Here is a tiny trained network, its code and every weight. The questions are about switching its units off for an input and a class, where a switched-off unit gives its printed mean instead of its output.

import numpy as np


def w(rows, s, z=0):
    codes = np.array(rows[::2]) - 128.0
    scale = np.full(codes.shape[1], s)
    scale[-1] = z or s
    return codes * scale


def f(y):
    return y / 2 * (1 + np.tanh(0.7978845608 * (y + 0.044715 * y**3)))


def log_softmax(a):
    a = a - a.max(-1, keepdims=True)
    return a - np.log(np.exp(a).sum(-1, keepdims=True))


def net(x, mask):
    res = np.array(x, float).reshape(1, 6) / 4 @ E
    y = f(res @ A[0][:, :-1].T + A[0][:, -1])
    res = res + np.where(mask, y, B[0][:, -1]) @ B[0][:, :-1]
    return log_softmax(res[-1] @ U[:, :-1].T + U[:, -1])


A, B = {}, {}
E = w([
[145,135,123,133],'x0',
[152,152,150,9],'x1',
[127,128,129,126],'x2',
[201,62,186,169],'x3',
[154,71,42,137],'x4',
[149,137,122,133],'x5',
],0.012)
A[0] = w([
[102,214,115,131,136],'neuron 0',
[117,140,160,177,86],'neuron 1',
[155,124,106,34,136],'neuron 2',
[99,223,122,95,2],'neuron 3',
[161,71,162,145,221],'neuron 4',
[111,126,105,143,93],'neuron 5',
[118,157,71,144,116],'neuron 6',
[169,118,202,72,111],'neuron 7',
[137,148,104,69,86],'neuron 8',
[163,3,41,74,98],'neuron 9',
[116,129,131,102,124],'neuron 10',
[85,128,13,141,143],'neuron 11',
[95,152,165,155,120],'neuron 12',
[75,221,89,105,201],'neuron 13',
[120,145,118,157,107],'neuron 14',
[133,135,108,74,79],'neuron 15',
[101,87,67,160,132],'neuron 16',
[118,154,155,204,94],'neuron 17',
[113,136,149,213,204],'neuron 18',
],0.014,0.0075)
B[0] = w([
[108,77,141,180,185],'neuron 0',
[140,104,174,141,159],'neuron 1',
[120,106,185,173,221],'neuron 2',
[165,113,246,66,176],'neuron 3',
[110,149,193,126,243],'neuron 4',
[127,151,110,128,135],'neuron 5',
[133,132,124,67,165],'neuron 6',
[107,174,111,21,210],'neuron 7',
[125,117,139,195,172],'neuron 8',
[113,56,158,235,250],'neuron 9',
[143,134,116,126,141],'neuron 10',
[148,196,70,8,231],'neuron 11',
[192,109,150,181,161],'neuron 12',
[117,79,84,229,242],'neuron 13',
[103,140,133,144,139],'neuron 14',
[160,122,126,182,161],'neuron 15',
[146,200,71,92,201],'neuron 16',
[119,68,188,139,185],'neuron 17',
[134,74,97,188,242],'neuron 18',
],0.017,0.011)
U = w([
[152,24,99,255,1],'0',
[144,36,219,197,236],'1',
[146,203,133,31,147],'2',
],0.0078,0.00073)

Each question gives the input, the list of numbers given to net, and the class t.
The units are the neurons (one row each of A and B). Each row of codes is followed by its name. A weight is (code - 128) times the scale printed after its matrix; where a second scale follows, it is the last column's (A, B and U).
mask holds one flag per neuron, in row order. A switched-off neuron (its flag False) gives its mean, the last column of its row in B, instead of its output. The means were averaged over made-up inputs and are rounded, as every weight is.
A unit's drop is (log p(t) with every unit on - log p(t) with that unit switched off) / (log p(t) with every unit on - log p(t) with every unit switched off).
The circuit of an input: a set's keep is (log p(t) with only the set's units on - log p(t) with every unit switched off) / (log p(t) with every unit on - log p(t) with every unit switched off). Starting from the 12 units with the biggest drops (on a tie, the unit counted first), units are removed one at a time, each time the one whose removal leaves the highest keep (on an exact tie, the one counted first), for as long as the keep stays at least 0.8.
units of the circuit, in order: the units of the circuit, biggest drop first
top k neurons: the k neurons with the biggest drops, biggest first
drop when u is switched off: that unit's drop, to one decimal
input [4,-6,-1,8,-1,8], class 1: top 3 neurons => neuron 4; neuron 13; neuron 17
input [2,-5,7,-2,-8,-1], class 0: top neuron => neuron 18
input [-6,3,-8,1,-1,-1], class 2: top 3 neurons => neuron 9; neuron 18; neuron 13
input [-7,1,1,6,-5,-3], class 2: top 2 neurons => neuron 7; neuron 9
input [3,-1,2,-1,-4,-3], class 0: units of the circuit, in order => neuron 4; neuron 3
input [-3,1,2,4,-7,-4], class 2: top 3 neurons => neuron 7; neuron 9; neuron 13
input [-2,-2,-6,0,8,4], class 2: top 2 neurons => neuron 11; neuron 13
input [-7,1,4,2,-7,4], class 2: top 2 neurons => neuron 9; neuron 7
input [5,0,2,-5,5,6], class 2: top 2 neurons => neuron 11; neuron 18
input [-6,-5,-8,-6,3,4], class 2: drop when neuron 11 is switched off => 0.6
input [-2,-2,-1,-5,8,-1], class 2: drop when neuron 11 is switched off => 1.1
input [5,-6,-5,-8,6,1], class 2: drop when neuron 11 is switched off => 1.0
